Each row is followed by its class.
[-31  -1  20  75  -4  28  32  13  53  13  30  14 -21  30  16  27  -7   7
 -54 -36 -36 103 -53  -3   9  17  50  -8 -52  17 -45   2  11   9  13] : tazuf
[ -1  -4 -11  -9  12  41  14   9 -18  -3  24 -18  -9  -4  16  15  17  73
  26  20 -27  26  16  23  35  29  -7   2  26 -80   1  19   5  43 -49] : Kopi
[-29 -27   4  -2 -29  68   2 -15  11 -64  40 -11  -3  33 -25 -36 -18   2
 -90  22 -20   6 -20   8 -29  -7 -38 -10  25  -3 -84 -49  64  39 -42] : Fub
[-34  10  29  36  11  20  29 -15  65   2  24  24 -43  22  34  13  11  -5
 -77 -20 -13 103 -51  -9   0   7  51 -18 -17   8 -60 -31  22  24 -28] : Tuve
[-11   4   0 -16  29  30  16 -12 -12  -3  26   1 -19  -5  14  20  28  61
   6  10 -20  36  11  33  53  29  24   2  36 -77 -20  -6  -8  42 -51] : pup
[ -5   2 -11  -9  35   3  14   6 -74   5  25  25 -12 -34  35  47  26  37
  34 -10 -17  -1  55  40  50  40  -5  32  32 -85  24  34   2  43 -41] : pup
[ -8  -4  -2  -3  20  38  26 -16   6 -23  42 -22  -1  11   2   8  21  78
  -8  28 -40  42  -3  15  67  28  22   1  20 -72 -38 -13 -12  64 -58] : misi
[-43   9  20  87  -8  40  34  19  30  14  21  -1 -11  19  17  19 -13  -6
 -36 -41 -47  82 -31  10 -15   9  40   9 -60   6 -29  30  43   6  -2] : Fub
[-17  -7  15   0   4  73  11  -2  35  -8  27 -56  -3  24 -28  12  21  85
  -1  57 -54  48 -25  23  54  33  22 -16  -6 -88 -58  -7  -4  37 -67] : zeku
[-24 -16  23  15  -4  69  18  23  14 -13  33 -48   5  31 -26  11   8  90
   9  42 -58  37  -5  17  61  48  16  -6  -8 -86 -41   0  -2  44 -53] : tazuf
[-43  15  17  69  -3  23  36  22  39   7  26  23 -36  32  33  13 -20 -16
 -53 -50 -28  87 -30  -4  -3  12  23   4 -19   0 -27   0  25  -4  16] : Zav
[-27 -47  20  25 -59 110 -14  17  33 -59  37 -63  22  43 -69 -40 -37  31
 -61  62 -45 -34 -19 -15 -54   0 -48 -26 -24  -2 -98 -53  80  30 -53] : Tuve
[-38   1  29  69  -9  42  29  17  62  18  22  -1 -26  23  17  18 -17  11
 -47 -28 -37  95 -49  -8 -10  14  46 -14 -49  11 -44   0  23   9 -10] : Tuve
[ -8 -13   5 -28  27  38  26 -30  37 -25  37 -15  -4  25  -5   7  38  76
 -25  45 -37  53 -33   8  57  30  38 -11  29 -77 -51 -33 -16  56 -53] : misi
[-11 -37 -11  10 -47  44  -8  21 -18 -34  25 -14   2  -1 -13 -21 -38  -1
 -36  -2 -12 -28  11  15 -51  -7 -52   0   4   8 -36 -16  57  28 -19] : misi
[-23   0   6 -12  17  68  15  -2  16 -20  27 -39  -8  23   0   6  15  86
  11  37 -52  28  -6  12  51  40  15  -6  17 -95 -40   1  -4  32 -60] : Zav
[-21  -8  20  -2  30  36  20  14 -17   0  31 -16  -5   5   3  27  12  73
  16  18 -27  11  17  11  56  37  -2   4  15 -89 -12   9   5  46 -60] : Tuve
[ -35  -25   -1   11  -22   69   10  -22   17  -59   43   -7   -9   44
  -22  -37  -17    1 -112   16  -10   22  -31    1  -26  -10  -22  -12
   20   -7 -100  -61   57   39  -36] : Fub
[ -30  -28   -7   20  -34   68   -3   -6   29  -61   44  -13   -8   49
  -27  -31  -25   17 -100   24  -30   27  -34  -12  -25   10  -34  -23
   22    1  -92  -57   46   35  -31] : zeku
[-34   2  31  63   9  30  30   6  47  -3  33  23 -33  27  23  19  -7  -3
 -69 -33 -29  88 -40  -5   3   3  34  -6 -32  15 -51  -7  20  23  -2] : Tuve
[-20  -6   2  -2  15  52  13  -1  -2 -11  42 -13  -4   8  -1  20  15  77
   6  28 -43  31   0  10  43  43   6   5  16 -86 -18   7  10  51 -54] : maru
[-22 -33   0  12 -46  67   2  -2  32 -57  42 -26  -1  47 -38 -43 -35  15
 -93  26 -21  11 -31 -13 -31  -6 -30 -18  18   1 -92 -73  45  39 -28] : misi
[-10   0   6 -33  31  19  12 -13   2  -8  28   0 -13  -2  18  27  37  72
   8  24 -16  30  -2  22  66  44  18  -5  30 -83 -20  -5  -8  48 -62] : tazuf
[-39  13  23  71 -21  36  18  38  33  15  23   0 -21  18  11   8 -30  -6
 -16 -34 -41  53 -18  -5 -22  11  19  -1 -44   2 -15  24  41 -17  13] : Zav
[-28   4  14  78   9  10  15  19  13  23  23  12 -19   1  18  32 -16 -27
 -15 -46 -31  68  -7   3  -8   5  22  10 -45  18  -1  28  32  -5  17] : maru
[-39  18  17  50   8   0  26  13  34   4  35  43 -31  26  26  34 -13 -20
 -76 -39 -19  96 -43   2  12   9  26   7 -20  15 -39  -4  32  18   7] : Til
[-45   9  23  84 -17  45  29  38  50   5  32  -4  -9  41 -15  -2 -31   9
 -41 -25 -52  63 -39 -27  -4  13  33  -9 -57  14 -29  12  23 -17  27] : Zav
[-23   9   9 -28  43  38  23 -34  19 -10  39 -17 -17  17  10  19  33  78
 -23  20 -18  68 -33  19  72  22  33  -6  26 -81 -55 -11 -17  60 -60] : Fub
[ -21  -37    6   22  -59  103  -10    6   23  -62   44  -55   10   47
  -60  -42  -43   22  -80   63  -42   11  -23    9  -39  -16  -35  -22
   -5    1 -114  -57   72   31  -39] : Til
[-22 -12  23  17   5  66  17  16   0   0  31 -46   7  12  -9  24   6  92
  19  33 -54  23   3   8  43  41  12   1 -15 -87 -30  13   5  51 -65] : Tuve
[-20   5   3  -4  35  42  17 -10  -7  -9  22 -21  -7  -6   2  15  25  64
  12  23 -37  37   7  18  49  33  30   6  17 -86 -13  16   3  42 -55] : Fub
[-14 -39 -10  16 -40  74   3 -17  16 -64  41 -15  -5  38 -20 -43 -25  11
 -97  23 -20   9 -22   5 -45 -16 -36  -9  25   1 -91 -65  53  47 -33] : misi
[-22   9   4  97   7  14  21  51 -17  12  20  22 -21  -2  26  20 -36 -33
   2 -56 -30  38  22   5 -22  -2   4  17 -33  14  21  52  38 -32  50] : Zav
[-13   0  -5  -8  39  25  11  -8 -25  -4  36   0 -14 -10   5  29  15  63
  -3  18 -25  44  10  26  64  20  13  10  31 -73 -18   8  -4  54 -41] : Til
[ -25  -50   22   22  -61  105  -15   13   30  -47   32  -56   10   41
  -56  -33  -37   22  -76   53  -38  -19  -26   -2  -62   -2  -43  -23
  -21   -5 -103  -54   80   29  -52] : Tuve
[-30   6  17  80 -13  41  25  46  16  13  30   5 -13  21   9  13 -27  -9
 -14 -30 -29  63 -17  16 -17   3  -2   1 -36  -2   2  29  40   0  27] : Kopi
[-28 -33  -1  34 -43  90   6   1  30 -64  45 -30   3  52 -43 -50 -35  25
 -84  28 -33   5 -30  -6 -36  -6 -31 -22   8   2 -87 -57  60  35 -29] : misi
[-37   7  21  94 -11  46  28  15  55   1  38  -3 -13  40  -1   9 -23  -9
 -48 -23 -40  86 -41  -2  -8   2  32  -5 -53  15 -46  -2  40   0  13] : maru
[-29   7   9  90 -12  28  31  28  24  19  22   9 -15   7  17  12 -20 -16
 -31 -36 -36  86 -17  19 -18  -3  27   6 -37  24 -14  17  51   2  13] : Til
[-41   8  29  72 -24  33  27  34  47  12  46   6 -19  39   7  22 -36  -2
 -42 -35 -35  88 -43  -8  -1  16  20  -7 -50  12 -40   8  36   2   8] : maru
[-19  17   2  70  15  -8  28  15  11  15  21  40 -21   2  41  35 -12 -29
 -51 -54 -23  90 -17   2  -8  -4  42  20 -26  23 -11  14  21   4  22] : Til
[-22  10  19  92  -5  24  18  39 -11  21  23  11  -2   0  11  28 -26 -19
 -10 -47 -38  52  -4  17 -26 -10   7  22 -41  18  16  46  45   0  39] : Til
[-41  11  23  91 -22  39  18  34  33  13  35   5 -12  22   6  19 -24  -5
 -27 -24 -44  68 -29  17 -15  16   7  -1 -46   0 -22  26  51   3   5] : zeku
[-27  12  21  85 -39  45  42  37  28  16  35  12  -8  37  18  23 -21   4
 -45 -42 -47  78 -38   1 -17  24  34   7 -49   4 -33  13  35  -1  11] : pup
[-38   6  12  71  -9  41  23  17  47  23  28   3 -19  37   6   7 -14  17
 -53 -32 -30  85 -54  -5 -13   8  25  -8 -39  -1 -31   5  23  12   8] : Kopi
[-18 -43  17  28 -35  77  -5  29  -1 -45  28 -41  -2  32 -44 -34 -39  17
 -53  29 -23 -10   3  -8 -41  -7 -47 -22   9   4 -62 -38  60  22 -25] : Tuve
[-15 -44 -18  19 -39  86  -4  -8  23 -68  45 -24   3  41 -48 -45 -33  19
 -95  45 -24  10 -26   0 -33 -18 -36 -29   3  14 -98 -60  55  28 -33] : Kopi
[  6   0 -14  -2  23  20  11  28 -63 -21  27   2   9 -25  22  35   5  38
  50   4 -23 -33  53  46  43  28 -39  24  17 -76  33  53  19  32 -29] : Kopi
[-28 -36  10  22 -41 104  -9   7  27 -57  37 -50   8  51 -64 -41 -35  27
 -78  53 -43  13 -33   4 -36 -13 -29 -27  -3   6 -98 -50  65  23 -33] : Til
[-41   8  13 102 -20  52  34  35  34  11  34   1 -19  23  14   2 -32  -4
 -31 -37 -46  69 -15   7 -19   4  24   1 -51   3 -31  19  53 -12   9] : Zav
[-43   9  21  72 -18  30  26  26  42  14  30   9 -17  33  11  27 -23   6
 -58 -32 -43  91 -48  11   1  12  28   5 -50  13 -46  11  39  16  -3] : Til
[-16 -31  -6  31 -33  60  -5  13 -36 -28  24 -27   1   2 -31 -36 -34  -9
 -35  10  -7 -20  22  20 -51 -22 -55  -3   8   9 -37  -9  76  15 -15] : Fub
[-19  -3  18  10  14  60   9  14   4  -6  26 -45   0  22 -20  11   8  80
  30  36 -42  28   3  19  45  29   7  -3   7 -85 -12  12   3  33 -42] : maru
[ -1   0 -21 -20  52  15   2 -22 -46 -17  17  12 -23 -30  36  40  21  45
  15   8 -22  30  34  46  60  16   3  25  43 -70  -7  26 -11  52 -43] : Til
[-15   9   1  -9  25  29  28 -11 -13 -20  30 -15  -5  -7  18  20  14  55
  15   8 -31  41  14  27  71  29  25   6  17 -72 -20  18  -9  44 -50] : Fub
[-30  -3  27  77  -5  36  29  21  50   6  28   9 -24  40   0  10  -9   1
 -53 -14 -32  96 -41  -5   0   7  42 -12 -38   7 -44 -10  24  -1   9] : tazuf
[ 13   4 -15 -10  67   1  12   4 -56  -7  21  12 -15 -25  27  31  34  33
  28   4  -5  11  47  33  52   9 -10  21  51 -83  33  25 -10  39 -19] : Kopi
[-49  10  25  73 -12  35  29  23  37  15  40  14 -16  34  12  28 -21   0
 -58 -35 -40  93 -51   9   2  15  22   5 -42   4 -41  10  40  22   9] : Til
[  4   4 -20  -7  53   4   7  -7 -66 -10  14  26 -23 -38  33  37  21  34
  14   3 -15  20  49  48  51  12  -6  37  52 -72  24  31  -3  47 -29] : Til
[  7  -1  -1 -13  54  -3   6  10 -69  -3  14  17 -27 -42  44  50   4  30
  34 -20  -2   3  59  24  53  16 -16  30  44 -73  28  34 -23  40 -27] : Tuve
[-31 -37  15  27 -53 103  -3   5  25 -59  27 -59  13  44 -63 -49 -25  19
 -80  45 -49  -1 -24   4 -47  -7 -22 -16 -16  -6 -92 -44  71  30 -41] : Fub
[  8   3 -14  -1  17  17   1   5 -47 -10  29  -6 -10 -39  27  29   3  45
  46   5 -28  10  54  32  42  26 -13  22  33 -65  21  33   8  45 -39] : maru
[-19 -41 -11   7 -33  59  -9 -13   9 -67  32   5  -9  35 -15 -22 -27   6
 -97  17 -17   5 -19  -5 -28   8 -34 -12  24   4 -86 -58  43  32 -30] : tazuf
[  2  -3 -14  -5  37  23   1  -2 -45   0  29  -6 -15 -34  23  45  23  51
  32  17 -30  27  32  42  54  31  -8  19  26 -87   5  36 -11  50 -37] : zeku
[-39  22  29  93  -6  34  24  37  21   0  33  11 -15  24  15  21 -28 -26
 -22 -48 -40  53 -11   3  -6   9   5  15 -42   4  -3  27  45  -1  17] : maru
[ -8 -44 -10  19 -44  67   1   2  -2 -46  28 -24   1  28 -25 -41 -34  -1
 -61  27 -12  -7  -5  12 -55 -15 -44 -12  20   0 -66 -47  60  21 -19] : misi
[-48  15  23  76 -23  36  37  36  39  19  25  14 -25  32  25  25 -16   0
 -29 -50 -36  81 -34  10  -4  28  34   0 -48   1 -31  13  33   3   3] : pup
[-31   3  37  82 -15  55  31  22  64   8  26 -10 -23  36   1   1 -19  14
 -49 -11 -41  94 -43 -15 -16   3  47 -16 -44   9 -46  -8  28   6  -1] : Tuve
[ -9 -35 -33  11 -26  53  -8  -7 -27 -32  40  10 -14   1 -10 -30 -31  -4
 -71   5  16  -9   3   8 -47 -23 -57  -9  24   3 -51 -33  52  30 -11] : Kopi
[  6   4 -22 -14  55   9  15  -9 -47 -11  27  12 -14 -27  38  38  23  43
  12 -12 -10  17  31  40  68  16  -5  20  32 -75   8  26 -22  50 -34] : Kopi
[-51  13  43 101 -31  77  34  29  47  -2  31 -32   9  48 -23  -9 -23   7
 -26  -9 -65  58 -36   7 -16   7  27  -2 -68  -6 -40  23  61   0  -1] : Fub
[-19  -9  18   2  15  55   7  -5   3 -11  40 -37  -1  18 -13  16  25  73
  -1  40 -52  41 -10  32  50  36   1  -6  19 -89 -37   3   5  56 -49] : zeku
